Here is a tiny trained network, its code and every weight. The questions are about switching its units off for an input and a class, where a switched-off unit gives its printed mean instead of its output.

import numpy as np


def w(rows, s, z=0):
    codes = np.array(rows[::2]) - 128.0
    scale = np.full(codes.shape[1], s)
    scale[-1] = z or s
    return codes * scale


def f(y):
    return y / 2 * (1 + np.tanh(0.7978845608 * (y + 0.044715 * y**3)))


def log_softmax(a):
    a = a - a.max(-1, keepdims=True)
    return a - np.log(np.exp(a).sum(-1, keepdims=True))


def net(x, mask):
    res = np.array(x, float).reshape(1, 4) / 4 @ E
    y = f(res @ A[0][:, :-1].T + A[0][:, -1])
    res = res + np.where(mask, y, B[0][:, -1]) @ B[0][:, :-1]
    return log_softmax(res[-1] @ U[:, :-1].T + U[:, -1])


A, B = {}, {}
E = w([
[53,210,2],'x0',
[60,7,80],'x1',
[23,142,197],'x2',
[77,139,205],'x3',
],0.0041)
A[0] = w([
[147,91,142,134],'neuron 1',
[145,103,172,187],'neuron 2',
[112,131,82,65],'neuron 3',
[139,70,184,158],'neuron 4',
[116,125,118,64],'neuron 5',
[138,145,164,198],'neuron 6',
[134,133,129,92],'neuron 7',
[108,134,154,147],'neuron 8',
[153,141,101,85],'neuron 9',
[126,147,98,36],'neuron 10',
[63,88,128,120],'neuron 11',
[200,133,57,5],'neuron 12',
[134,100,148,135],'neuron 13',
[107,125,121,130],'neuron 14',
[169,138,81,121],'neuron 15',
[148,33,131,53],'neuron 16',
[175,130,159,111],'neuron 17',
[128,181,100,106],'neuron 18',
[173,135,75,95],'neuron 19',
[116,92,114,101],'neuron 20',
[127,127,141,157],'neuron 21',
[145,120,172,153],'neuron 22',
[137,144,142,134],'neuron 23',
[152,32,111,11],'neuron 24',
[128,80,194,240],'neuron 25',
[77,117,173,137],'neuron 26',
[130,142,105,114],'neuron 27',
[101,102,65,19],'neuron 28',
[92,131,168,155],'neuron 29',
[140,154,157,156],'neuron 30',
[140,132,139,142],'neuron 31',
[221,103,140,145],'neuron 32',
[116,146,166,127],'neuron 33',
[118,96,155,207],'neuron 34',
[132,90,124,87],'neuron 35',
[113,116,108,38],'neuron 36',
[89,87,63,110],'neuron 37',
[108,140,134,56],'neuron 38',
[104,6,110,250],'neuron 39',
[145,125,169,195],'neuron 40',
[93,115,109,121],'neuron 41',
[139,95,117,75],'neuron 42',
],0.016,0.002)
B[0] = w([
[129,130,172,149],'neuron 1',
[142,176,152,178],'neuron 2',
[144,112,98,152],'neuron 3',
[166,176,174,203],'neuron 4',
[128,115,126,121],'neuron 5',
[143,148,117,161],'neuron 6',
[131,124,125,122],'neuron 7',
[131,140,105,141],'neuron 8',
[136,123,93,141],'neuron 9',
[154,122,121,133],'neuron 10',
[75,88,137,178],'neuron 11',
[140,127,7,191],'neuron 12',
[131,142,156,145],'neuron 13',
[119,122,122,134],'neuron 14',
[127,131,59,172],'neuron 15',
[175,74,173,178],'neuron 16',
[121,142,115,162],'neuron 17',
[170,131,102,163],'neuron 18',
[133,128,49,174],'neuron 19',
[121,96,145,140],'neuron 20',
[127,135,127,136],'neuron 21',
[144,161,136,164],'neuron 22',
[135,129,120,135],'neuron 23',
[169,45,161,170],'neuron 24',
[146,225,170,222],'neuron 25',
[98,138,78,171],'neuron 26',
[140,125,108,138],'neuron 27',
[142,83,79,169],'neuron 28',
[125,147,81,159],'neuron 29',
[143,129,108,150],'neuron 30',
[126,131,127,134],'neuron 31',
[62,165,146,203],'neuron 32',
[147,140,104,145],'neuron 33',
[117,157,152,167],'neuron 34',
[129,109,156,134],'neuron 35',
[131,108,126,124],'neuron 36',
[115,67,72,197],'neuron 37',
[130,118,114,120],'neuron 38',
[110,31,252,253],'neuron 39',
[143,165,131,169],'neuron 40',
[109,108,110,148],'neuron 41',
[130,107,141,130],'neuron 42',
],0.028,0.0053)
U = w([
[228,137,67,31],'0',
[88,227,40,174],'1',
[3,56,76,106],'2',
[245,122,24,52],'3',
[179,127,184,151],'4',
[79,173,165,250],'5',
],0.0067,0.0021)

Each question gives the input, the list of numbers given to net, and the class t.
The units are the neurons (one row each of A and B). Each row of codes is followed by its name. A weight is (code - 128) times the scale printed after its matrix; where a second scale follows, it is the last column's (A, B and U).
mask holds one flag per neuron, in row order. A switched-off neuron (its flag False) gives its mean, the last column of its row in B, instead of its output. The means were averaged over made-up inputs and are rounded, as every weight is.
A unit's drop is (log p(t) with every unit on - log p(t) with that unit switched off) / (log p(t) with every unit on - log p(t) with every unit switched off).
The circuit of an input: a set's keep is (log p(t) with only the set's units on - log p(t) with every unit switched off) / (log p(t) with every unit on - log p(t) with every unit switched off). Starting from the 12 units with the biggest drops (on a tie, the unit counted first), units are removed one at a time, each time the one whose removal leaves the highest keep (on an exact tie, the one counted first), for as long as the keep stays at least 0.8.
circuit, biggest first: the units of the circuit, biggest drop first
most important unit: the unit with the biggest drop
k most important neurons: the k neurons with the biggest drops, biggest first
drop when u is switched off: that unit's drop, to one decimal
input [0,-3,4,-3], class 1: circuit, biggest first : neuron 39
input [5,1,7,4], class 2: circuit, biggest first : neuron 11; neuron 25
input [-1,-4,-3,-3], class 1: circuit, biggest first : neuron 39; neuron 32
input [-1,4,-6,-8], class 2: circuit, biggest first : neuron 32; neuron 25
input [-2,-2,-7,3], class 1: circuit, biggest first : neuron 39; neuron 32
input [-2,8,5,4], class 4: circuit, biggest first : neuron 39; neuron 4
input [5,-6,-5,7], class 3: circuit, biggest first : neuron 32; neuron 25; neuron 39
input [3,2,3,3], class 2: circuit, biggest first : neuron 25; neuron 4
input [-4,-2,-6,-5], class 1: circuit, biggest first : neuron 32; neuron 39
input [5,1,-2,-3], class 3: 2 most important neurons : neuron 39; neuron 32
input [-6,-5,-7,-3], class 1: drop when neuron 32 is switched off : 0.4
input [-6,-2,-6,2], class 5: drop when neuron 39 is switched off : 0.1
input [-1,-4,7,-2], class 1: drop when neuron 39 is switched off : 0.8
input [-2,3,6,-6], class 4: most important unit : neuron 32
